Below are the code and all the weights of a small trained network. Each question names an input and a target symbol and asks about switching units off, where a switched-off unit gives its printed mean instead of its output.

import numpy as np


def w(rows, s, z=0):
    codes = np.array(rows[::2]) - 128.0
    scale = np.full(codes.shape[1], s)
    scale[-1] = z or s
    return codes * scale


def norm(h):
    return h / np.sqrt((h * h).mean(-1, keepdims=True) + 1e-5)


def f(y):
    return np.maximum(y, 0)


def softmax(a):
    e = np.exp(a - a.max(-1, keepdims=True))
    return e / e.sum(-1, keepdims=True)


def log_softmax(a):
    a = a - a.max(-1, keepdims=True)
    return a - np.log(np.exp(a).sum(-1, keepdims=True))


def net(x, mask):
    ids = ['ΔΦαβγεζηθλπτψω'.index(c) for c in x.split()]
    T = len(ids)
    res = E[ids] + P[:T]
    r = norm(res)
    for j in range(3):
        rows = slice(3 * j, 3 * j + 3)
        q, k, v = (r @ M[0][rows].T for M in (Q, K, V))
        z = softmax(np.where(np.tri(T) > 0, q @ k.T / 3**0.5, -1e9)) @ v
        o = O[0][rows]
        res = res + np.where(mask[j], z, o[:, -1]) @ o[:, :-1]
    y = f(norm(res) @ A[0][:, :-1].T + A[0][:, -1])
    res = res + np.where(mask[3:19], y, B[0][:, -1]) @ B[0][:, :-1]
    return log_softmax(norm(res)[-1] @ U[:, :-1].T + U[:, -1])


Q, K, V, O, A, B = {}, {}, {}, {}, {}, {}
E = w([
[76,148,195,165,54,173],'Δ',
[71,104,102,78,191,155],'Φ',
[32,100,80,211,84,94],'α',
[120,190,73,116,109,202],'β',
[102,60,146,110,76,215],'γ',
[81,135,139,89,127,84],'ε',
[76,187,167,211,160,194],'ζ',
[228,106,82,86,80,27],'η',
[62,118,154,80,141,127],'θ',
[185,166,196,106,153,238],'λ',
[64,128,137,91,183,166],'π',
[54,105,137,72,144,99],'τ',
[149,238,164,196,173,5],'ψ',
[78,110,153,158,239,77],'ω',
],0.016)
P = w([
[17,130,164,9,138,2],'0',
[79,87,146,64,143,140],'1',
[104,94,155,94,128,129],'2',
[108,77,181,105,139,161],'3',
[104,13,195,99,142,153],'4',
[103,2,217,105,149,145],'5',
],0.0057)
Q[0] = w([
[246,132,84,237,36,128],'h1',
[116,203,125,165,130,133],'h1',
[90,106,169,138,121,145],'h1',
[78,140,76,124,147,148],'h2',
[131,151,69,171,151,167],'h2',
[42,113,249,167,149,148],'h2',
[85,163,147,89,139,110],'h3',
[149,155,145,96,78,145],'h3',
[200,174,115,197,94,135],'h3',
],0.017)
K[0] = w([
[67,202,53,30,121,149],'h1',
[63,180,177,98,148,87],'h1',
[130,94,163,192,120,165],'h1',
[45,98,113,115,141,111],'h2',
[86,136,123,106,250,127],'h2',
[65,231,62,96,51,208],'h2',
[159,107,168,178,96,87],'h3',
[109,127,161,65,83,108],'h3',
[79,191,95,55,142,124],'h3',
],0.014)
V[0] = w([
[236,143,133,88,158,107],'h1',
[140,93,75,74,25,176],'h1',
[112,247,158,124,120,200],'h1',
[138,215,28,68,66,170],'h2',
[132,53,187,133,135,121],'h2',
[172,104,171,169,146,155],'h2',
[108,173,211,122,95,100],'h3',
[83,145,88,97,223,145],'h3',
[150,39,153,89,153,191],'h3',
],0.013)
O[0] = w([
[200,153,121,16,163,58,69],'h1',
[171,157,112,106,1,206,93],'h1',
[145,220,166,164,167,225,253],'h1',
[156,173,28,85,173,251,216],'h2',
[183,101,173,203,92,12,131],'h2',
[142,36,176,141,178,103,53],'h2',
[163,162,245,183,51,118,231],'h3',
[62,219,124,50,130,77,223],'h3',
[93,69,177,25,165,139,234],'h3',
],0.0097,0.0052)
A[0] = w([
[194,143,182,117,85,77,112],'n1',
[211,143,151,162,181,115,128],'n2',
[169,72,127,95,109,189,70],'n3',
[165,197,149,143,105,205,253],'n4',
[147,127,64,61,99,60,161],'n5',
[246,192,111,119,148,134,47],'n6',
[159,112,117,83,168,88,242],'n7',
[199,77,92,62,22,129,223],'n8',
[96,138,88,73,75,64,85],'n9',
[189,117,180,161,117,156,132],'n10',
[167,125,120,98,229,215,148],'n11',
[205,161,82,148,146,85,252],'n12',
[127,155,211,141,86,103,99],'n13',
[104,76,132,229,153,148,198],'n14',
[121,69,107,51,143,118,55],'n15',
[146,119,164,138,178,119,151],'n16',
],0.014,0.0051)
B[0] = w([
[169,129,82,102,198,179,174],'n1',
[109,191,166,44,103,79,163],'n2',
[132,105,181,124,161,78,159],'n3',
[162,43,137,80,197,110,253],'n4',
[228,57,63,136,200,195,172],'n5',
[42,103,108,145,123,164,161],'n6',
[195,108,102,150,139,142,183],'n7',
[81,82,82,141,255,210,194],'n8',
[196,70,146,131,88,102,168],'n9',
[133,171,163,101,156,111,180],'n10',
[232,92,175,94,203,177,230],'n11',
[185,235,64,180,83,132,158],'n12',
[185,129,114,105,116,206,199],'n13',
[124,151,25,144,101,130,178],'n14',
[170,195,113,169,91,152,156],'n15',
[164,180,119,107,166,102,172],'n16',
],0.011,0.012)
U = w([
[160,109,180,221,94,181,82],'Δ',
[88,110,62,28,107,87,142],'Φ',
[64,120,69,171,83,124,254],'α',
[93,209,66,87,98,187,95],'β',
[44,9,167,131,139,149,88],'γ',
[165,146,113,111,55,110,158],'ε',
[57,161,168,219,208,146,49],'ζ',
[218,64,47,183,153,116,32],'η',
[87,140,163,100,66,119,200],'θ',
[177,128,209,72,164,109,100],'λ',
[21,159,151,85,126,114,165],'π',
[127,91,126,98,70,91,189],'τ',
[159,211,95,156,133,77,141],'ψ',
[77,87,114,153,194,51,174],'ω',
],0.015,0.0072)

Each question gives the input, a string of symbols that net reads in full, and the target symbol t.
The units are the heads (3 rows each of Q, K, V and O) and the neurons (one row each of A and B). Each row of codes is followed by its name. A weight is (code - 128) times the scale printed after its matrix; where a second scale follows, it is the last column's (O, A, B and U).
mask holds one flag per unit, heads first, then neurons. A switched-off unit (its flag False) gives its mean, the last column of its rows in O or B, instead of its output. The means were averaged over made-up inputs and are rounded, as every weight is.
A unit's drop is (log p(t) with every unit on - log p(t) with that unit switched off) / (log p(t) with every unit on - log p(t) with every unit switched off).
The circuit of an input: a set's keep is (log p(t) with only the set's units on - log p(t) with every unit switched off) / (log p(t) with every unit on - log p(t) with every unit switched off). Starting from the 12 units with the biggest drops (on a tie, the unit counted first), units are removed one at a time, each time the one whose removal leaves the highest keep (on an exact tie, the one counted first), for as long as the keep stays at least 0.8.
units of the circuit, in order: the units of the circuit, biggest drop first
unit that matters most: the unit with the biggest drop
k most important neurons: the k neurons with the biggest drops, biggest first
which heads matter: for each layer, one digit per head in row order, 1 if its drop is at least 0.15 and else 0, layers parted by /
drop of u: that unit's drop, to one decimal
input π γ π, target γ: unit that matters most -> h1
input λ Δ Δ ε, target Δ: units of the circuit, in order -> [h1, h3]
input ζ θ π, target ζ: which heads matter -> 100
input λ Δ η λ ω τ, target ω: which heads matter -> 100
input Φ λ λ ε Δ, target Δ: which heads matter -> 110
input γ λ ω ζ, target ζ: which heads matter -> 100
input β λ Φ η, target β: which heads matter -> 101
input θ Φ θ Φ Φ, target Φ: units of the circuit, in order -> [h3, h1]
input π ζ γ ε η π, target η: units of the circuit, in order -> [h1, n15, n5]
input Φ Φ Φ Φ, target Φ: which heads matter -> 111
input ζ λ Φ β, target ζ: which heads matter -> 110
input ω γ π β, target ω: which heads matter -> 110
input β ψ λ π, target β: which heads matter -> 010
input λ λ λ γ β, target λ: unit that matters most -> h2
input η ε ω Φ, target ω: which heads matter -> 100
input η η β θ π, target η: 2 most important neurons -> [n5, n11]
input τ Δ α, target α: 2 most important neurons -> [n14, n11]
input π ω ζ ψ π, target ψ: 2 most important neurons -> [n14, n8]
input Δ ψ ω β τ β, target ω: drop of h3 -> -0.2
input λ Φ ζ Δ π, target Δ: drop of h3 -> 0.3
